Each row has a name. After each piece below comes the name of the row it's from, unless a question asks for something else. Each question is about the rows just above it. Places in a row count from 0.

Columns, left to right: J E L K N
[ 59 145 150 175 141] : J652
[123  93 171 125 159] : J667
[154 160  69 101 134] : J535
[ 93 110 139 105 164] : J480
[113 121 156 137 119] : J211
[104 172 143  94  78] : J684
[153 118  91  67  89] : J598
[131 102 114 160 121] : J672
[ 72 170 110 123 125] : J986
[102  90 141 132 137] : J878
[172  94 143  79 104] : J760
Which row holds these entries in another order? [ 79  94 104 143 172] | J760
[ 67 160 123 132] is in which column, read top down? | K
Changed J667: [124  93 171 125 159]. Place and old value: | 0, [123]
Where does [102  90 141 132 138] differ from J878, and what was there? | 4, [137]

Columns, left to right: U X W A H S T D
[120 122 125 144 164  81 130 103]  J498
[164 143 125 122 103 120  81 130]  J569
[120 122 125 144 164 166 157 144]  J683
[120 122 125 144 164 166 112 144]  J327
Which row holds these entries in another order? [ 81 103 120 122 125 130 144 164] | J498
which: [120 122 125 144 164 166 112 144] | J327
Changed J569: [164 144 125 122 103 120  81 130]. Place and old value: | 1, [143]

Columns, left to right: Y B M C
[132 147 114 101] = J696
[131  93 172  85] = J5
[154 117 193 106] = J996
[154 122 193 106] = J773
[193 117 153 106] = J969
which: [ 93 172  85] | J5
Which row holds these entries in another order? [106 193 122 154] | J773
which: [154 122] | J773
Where does [131  93 173  85] differ from J5, and what was there? | 2, [172]
Which row holds these entries in another order? [106 193 117 154] | J996
which: [154 117 193 106] | J996

Columns, left to right: V F G Q
[130 134 117 150] = J619
[136 129 126 144] = J982
[129  88 163  97] = J228
[117  96 164  67] = J481
[126 137 123 142] = J218
[126 137 123 120] = J561
Which row holds these entries in another order? [164  96  67 117] | J481
Changed J561: [126 137 124 120]. Place and old value: | 2, [123]

Columns, left to right: Puve sadir Pezip gev
[146 127 119 132]  J371
[179  95 148 124]  J653
[133 148 152 135]  J249
[139  74  99 151]  J367
[110 151 149 117]  J904
[135 134 148 152]  J820
Which column holds [127  95] top down? | sadir
Which column holds [124 135 151 117] top down? | gev
The row with [151 149 117] is | J904
Which column holds [148  74 151] top down? | sadir
The row with [152 135] is | J249
[152 135 134 148] is which row reordered? | J820

Columns, left to right: fuso mozi loso suf
[129 150 150 129] = J339
[112 120 128 109] = J338
[111 128 120 109] = J717
[108 111 109 128] = J540
which: [128 120 109] | J717
Which column holds this, read top down? [109 109 128] | suf
Changed J540: [108 111 109 127]. Place and old value: | 3, [128]
which: [128 109] | J338
[129 112 111] is in which column, read top down? | fuso
which: [150 150] | J339

Columns, left to right: bav Nife posir Zama
[ 91 189 127 130] -> J323
[118 124  96 161] -> J139
[157 141 195  89] -> J720
[164  62 183 161] -> J880
[107 170 123 113] -> J362
[136 112 131 177] -> J354
[127 189 131  91] -> J350
Put [127 130 189  91] back in order: which row is it? | J323
which: [112 131] | J354
[161 113] is in which column, read top down? | Zama
Put [107 113 123 170] back in order: which row is it? | J362
Which column holds this, read top down? [189 124 141  62] | Nife

Columns, left to right: finef Faviz razu losit vap turu
[ 96 122  89  74  89  80] : J877
[ 66 117 159 169  76 186] : J287
[ 74  80  96  89  88 122] : J132
Which column holds this, read top down? [96 66] | finef
[ 76  66 186 169 117 159] is which row reordered? | J287
[ 80  89  74  89 122  96] is which row reordered? | J877

Columns, left to right: sel dagam Mesu gata gof seker lol
[104 109 130 124 118 118  87] : J586
[124 104 117 109 130  86 118] : J607
[123  90  94 114  98  92 112] : J403
[118  87 130 104 117 124 109] : J990
[ 81 155 122  92 137 105 120] : J491
Which row holds these entries in another order? [118  86 130 109 117 104 124] | J607
Which row holds these entries in another order? [104 109 124 118 130  87 117] | J990
Which column holds this, read top down? [130 117  94 130] | Mesu

Columns, left to right: foran Mulu Rofa pibip rif Dobas tedi Dazo vumuz
[116 117 157 180 110 136 120 129  91]  J23
[125 137 121 157 147 140 102 115 131]  J341
[125 136 122 157 149 140 106 112 125]  J830
[111 126 149 171 110 129 123 120  98]  J761
[149 129 151 161 134 159  84 134 117]  J64
[107 127 152 168 114 131 122 121 107]  J774
[127 138 124 157 147 142 105 117 130]  J186
[ 99 132 146 179 112 138 107 120 109]  J56
[129 138 124 160 145 139 106 110 126]  J383
[ 98 139 147 175 110 140 109 116 103]  J310
[142 130 157 105 138 117 127 147 123]  J946
Put [130 117 105 142 147 157 124 138 127] back in order: which row is it? | J186
[121 117 120 110 116] is in which column, read top down? | Dazo
Where does [129 138 124 159 145 139 106 110 126] differ from J383, and what was there? | 3, [160]
[105 138 117 127 147 123 142 130 157] is which row reordered? | J946
Put [147 175 110 140 109 116 103  98 139] back in order: which row is it? | J310

Columns, left to right: lam bigif fepi navu
[109 153 133 114] = J604
[139 111 181 110] = J766
[114 109 133 152] = J923
[101 108 138 110] = J242
[101 108 138 103] = J477
[102 103 125  98] = J710
Which row holds these entries in another order? [114 133 153 109] | J604
Which row holds these entries in another order? [ 98 125 103 102] | J710
Which column holds this, read top down? [181 133 138 138 125] | fepi
[110 103  98] is in which column, read top down? | navu

Columns, left to right: bofi pezu mide fedub dopig kef
[128 194  94 156 149 117] : J74
[119 182 192 174 116  82] : J562
[119 182 192 174 116 180] : J246
[ 92 184 162  81 189  65] : J435
[ 94 149 156 118 128 194] : J641
[100 163 157 126  80  92] : J765
[126  96 143  80 191 161] : J7
which: [119 182 192 174 116  82] | J562
Put [117 149 156  94 194 128] back in order: which row is it? | J74
One entry of J562 was changed: [119 182 192 174 115  82]. Where, and from what? | 4, [116]
Where does [ 92 184 162  81 189  64] differ from J435, and what was there? | 5, [65]

